[[-24.7 -17.7  36.9]
 [  3.4  31.0 -58.4]
 [ -9.8 -23.5  35.6]]
|
[-24.7  31.0  35.6]

[[-13.7  17.9   8.7 -50.9]
 [-20.2  18.5  15.5 -31.6]
 [-26.7  19.9  17.6 -25.5]
 [  7.1  15.5  19.4 -53.2]
 [  1.3  16.1  14.2 -54.0]]
|
[-13.7  18.5  17.6 -53.2]

[[-68.0  11.1]
 [ -8.0   1.6]
 [ 18.9   1.3]
 [-59.8   4.1]]
|
[-68.0   1.6]

[[-48.6 -41.2 -39.6 -29.9 -64.8]
 [ 39.3  26.9  29.9  17.2  63.4]
 [ 45.4  30.5  32.6  13.5  66.8]]
|
[-48.6  26.9  32.6]

[[-11.6 -43.5 -44.5]
 [ 10.5 -48.6  19.8]
 [-45.4  15.3  60.8]
 [ 22.8 -69.0  -2.1]
 [ 40.9  14.5 -10.3]]
|
[-11.6 -48.6  60.8]

[[-61.1  50.4  53.1  31.4  26.2]
 [-37.1  58.4  50.8  12.6  -4.8]
 [ 42.8 -33.0 -19.0  60.0 -56.6]
 [ 29.7 -20.2 -36.7   0.1 -52.6]]
|
[-61.1  58.4 -19.0   0.1]

[[ 71.0 -42.7  16.4 -20.6 -51.4]
 [ 70.2 -41.2   8.9 -17.4 -51.5]
 [ 62.7 -33.3  -3.6  -7.1 -47.5]
 [ 70.1 -42.8  25.7 -23.3 -49.3]
 [ 67.9 -38.4   2.2 -13.3 -50.3]]
|
[ 71.0 -41.2  -3.6 -23.3 -50.3]
---
[[-11.0   8.9   9.9 -20.7  -1.9 -27.2   8.7]
 [ 13.9  14.2  -9.4   0.1 -19.1   5.5 -17.4]
 [-22.9  16.2  13.9 -40.1  -5.9 -56.9  12.8]
 [-33.4  -2.7  31.2 -12.0  25.2 -20.1  30.8]
 [ -8.8  12.7   8.0 -25.9  -7.1 -33.2   6.4]
 [-18.6   8.2  13.1 -24.1   1.4 -34.9  12.6]
 [  5.2 -47.7 -18.0  48.4  31.5  50.2   1.5]]
|
[[ 13.9  14.2  -9.4   0.1 -19.1   5.5 -17.4]
 [-33.4  -2.7  31.2 -12.0  25.2 -20.1  30.8]
 [-18.6   8.2  13.1 -24.1   1.4 -34.9  12.6]]

[[ -3.5  45.1  14.9  60.4  -6.8   3.1  -2.7 -20.8   3.1   3.7  19.7  -3.3
   -5.0]
 [ 19.4  11.9  41.6   7.0  33.1   6.4  -6.6   2.1  18.4   4.8   9.5  37.1
  -41.7]
 [-43.8   6.0 -42.2  22.4 -41.6 -26.4  -8.4 -15.6  -0.4   8.3  15.8  48.1
  -25.7]
 [ 34.5 -30.7   1.9 -30.6  22.5  32.8  -5.2 -35.7   3.4 -14.8 -20.3 -24.1
    0.8]]
|
[[ 19.4  11.9  41.6   7.0  33.1   6.4  -6.6   2.1  18.4   4.8   9.5  37.1
  -41.7]
 [ 34.5 -30.7   1.9 -30.6  22.5  32.8  -5.2 -35.7   3.4 -14.8 -20.3 -24.1
    0.8]]

[[-14.2   1.6 -14.7  11.3   3.2  -0.7   4.7  12.7   8.3  24.9  -0.5]
 [-18.8  16.2  11.6  21.0  15.2 -20.5  24.9  -6.0  19.9   1.6   4.1]
 [ 68.6 -24.4  29.6 -53.9 -20.8  43.2 -45.2  -4.5 -53.1 -30.2 -13.7]
 [-52.4  -8.1 -52.9  41.2  21.0   0.1  26.4  33.5  43.0  64.7  -9.7]
 [-15.1  -3.4 -17.0  10.9   8.1   6.1   1.0  10.0  13.6  20.0   2.9]]
|
[[-18.8  16.2  11.6  21.0  15.2 -20.5  24.9  -6.0  19.9   1.6   4.1]
 [-52.4  -8.1 -52.9  41.2  21.0   0.1  26.4  33.5  43.0  64.7  -9.7]]

[[ -0.9  28.8  20.9  -9.3 -13.9  -1.0 -20.4 -10.9 -38.1   9.0  71.2  -7.8]
 [ 56.2  12.8  20.9 -28.3  20.3   3.3 -18.1  35.2  -6.0  37.9  28.2  16.1]
 [-50.9  12.8  17.1 -47.4 -15.6 -15.9  35.8   5.2 -46.9  -5.5 -17.6  -4.4]
 [ 13.4 -12.8 -47.3  -6.6 -27.5 -33.0 -11.4  -8.9  40.7  46.6  51.2 -58.9]
 [  6.2 -28.8 -47.3  23.3   8.3 -28.8  42.5  -6.9  -8.9  32.2   5.3  29.7]]
|
[[ 56.2  12.8  20.9 -28.3  20.3   3.3 -18.1  35.2  -6.0  37.9  28.2  16.1]
 [ 13.4 -12.8 -47.3  -6.6 -27.5 -33.0 -11.4  -8.9  40.7  46.6  51.2 -58.9]]

[[ -7.5   5.7 -15.0  -4.9  10.7  22.7 -17.2 -29.6]
 [-13.7  57.2 -10.5 -20.8  26.6  20.0 -16.4 -20.1]
 [-15.3   2.1  21.6 -22.9 -32.0   2.1   7.4 -26.7]
 [-25.4 -36.9  28.8 -31.0  -7.3  20.5 -12.0 -34.3]
 [ 10.3 -15.0 -32.8  24.3 -22.5  13.5  -3.1 -33.1]
 [ -1.6  -4.2 -19.5 -28.7  35.4   1.1  11.0  20.6]
 [ 26.2  13.1   0.8  26.1  41.0   7.4  -0.3   7.5]
 [-18.6 -19.0 -26.0   0.8  37.9  14.5 -10.2  -6.9]
 [ 12.2 -21.8   6.4   2.3 -34.1 -11.2  15.8 -16.3]]
|
[[-13.7  57.2 -10.5 -20.8  26.6  20.0 -16.4 -20.1]
 [-25.4 -36.9  28.8 -31.0  -7.3  20.5 -12.0 -34.3]
 [ -1.6  -4.2 -19.5 -28.7  35.4   1.1  11.0  20.6]
 [-18.6 -19.0 -26.0   0.8  37.9  14.5 -10.2  -6.9]]

[[35.6 56.8 40.3 33.3 45.3]
 [39.7 48.0 32.4 35.0 22.7]]
|
[[39.7 48.0 32.4 35.0 22.7]]

[[-13.7 -74.4  11.8   0.2  33.7  -8.2]
 [  8.1  -4.4 -16.4  -4.9 -65.8  43.1]
 [-15.5 -12.8 -19.8 -24.1  30.3  25.5]
 [  5.1 -41.9   0.9   3.7   7.3  18.1]
 [ 22.3 -13.6 -19.3  -2.3 -19.8  50.2]]
|
[[  8.1  -4.4 -16.4  -4.9 -65.8  43.1]
 [  5.1 -41.9   0.9   3.7   7.3  18.1]]

[[ 48.1  18.7 -20.9  -1.5 -11.0 -16.3]
 [ -2.8 -62.0  45.4  52.2 -12.7 -17.7]
 [  7.3  21.2 -37.6  -0.7 -34.4 -31.0]
 [-15.2  44.1  22.5   1.9 -48.9 -13.0]
 [ 26.4  19.9  52.2 -12.9   9.4 -27.1]
 [ 53.7 -40.7  20.7 -28.5  -2.8   1.2]
 [ 25.1 -28.7 -56.7  51.6  -4.5  -3.7]
 [ 10.1  18.2 -44.4  12.4  23.4   0.8]]
|
[[ -2.8 -62.0  45.4  52.2 -12.7 -17.7]
 [-15.2  44.1  22.5   1.9 -48.9 -13.0]
 [ 53.7 -40.7  20.7 -28.5  -2.8   1.2]
 [ 10.1  18.2 -44.4  12.4  23.4   0.8]]
---
[[  9.1  -9.7  71.9 -27.0]
 [-34.1  -9.7 -43.2 -20.0]
 [  1.1  -9.7  25.7 -18.3]]
|
[-27.0 -43.2  -9.7]

[[ 43.0 -30.0  46.0]
 [ 55.1 -14.6  39.4]
 [ 53.3  -7.5  69.3]
 [ 52.6 -18.0  45.6]
 [ 59.3 -26.0  73.9]]
|
[ 46.0 -14.6  53.3]

[[ -6.9 -20.0   6.1  14.2 -11.7]
 [-18.6  12.7 -59.2  32.8 -40.2]
 [ 14.9  50.7  53.8   8.9 -35.6]
 [ 68.9   1.1  12.6  33.5 -39.4]
 [ 43.8 -32.8  31.1 -67.9  17.4]]
|
[-11.7  32.8  53.8   1.1  43.8]

[[  1.3 -53.6   0.8   7.3 -20.0]
 [-37.0  -9.9   9.3 -13.2 -39.8]
 [-75.3 -68.2 -35.7 -36.5 -16.9]]
|
[-20.0 -13.2 -35.7]

[[-53.0  12.5]
 [-49.8 -51.7]]
|
[ 12.5 -49.8]

[[  2.8  10.9 -57.4]
 [ 24.1 -16.7  25.9]
 [ 25.4  35.5 -41.3]]
|
[-57.4 -16.7  25.4]

[[ 39.7 -19.1  46.4]
 [-38.3  66.5  -0.3]
 [ 30.5  43.0 -45.0]
 [-51.1  27.5  56.3]]
|
[46.4 66.5 30.5]

[[ -1.0  10.9 -11.6]
 [-20.4 -58.2  31.3]
 [ 26.3  14.2 -34.7]
 [  1.2  12.7  10.8]]
|
[-11.6 -58.2  26.3]
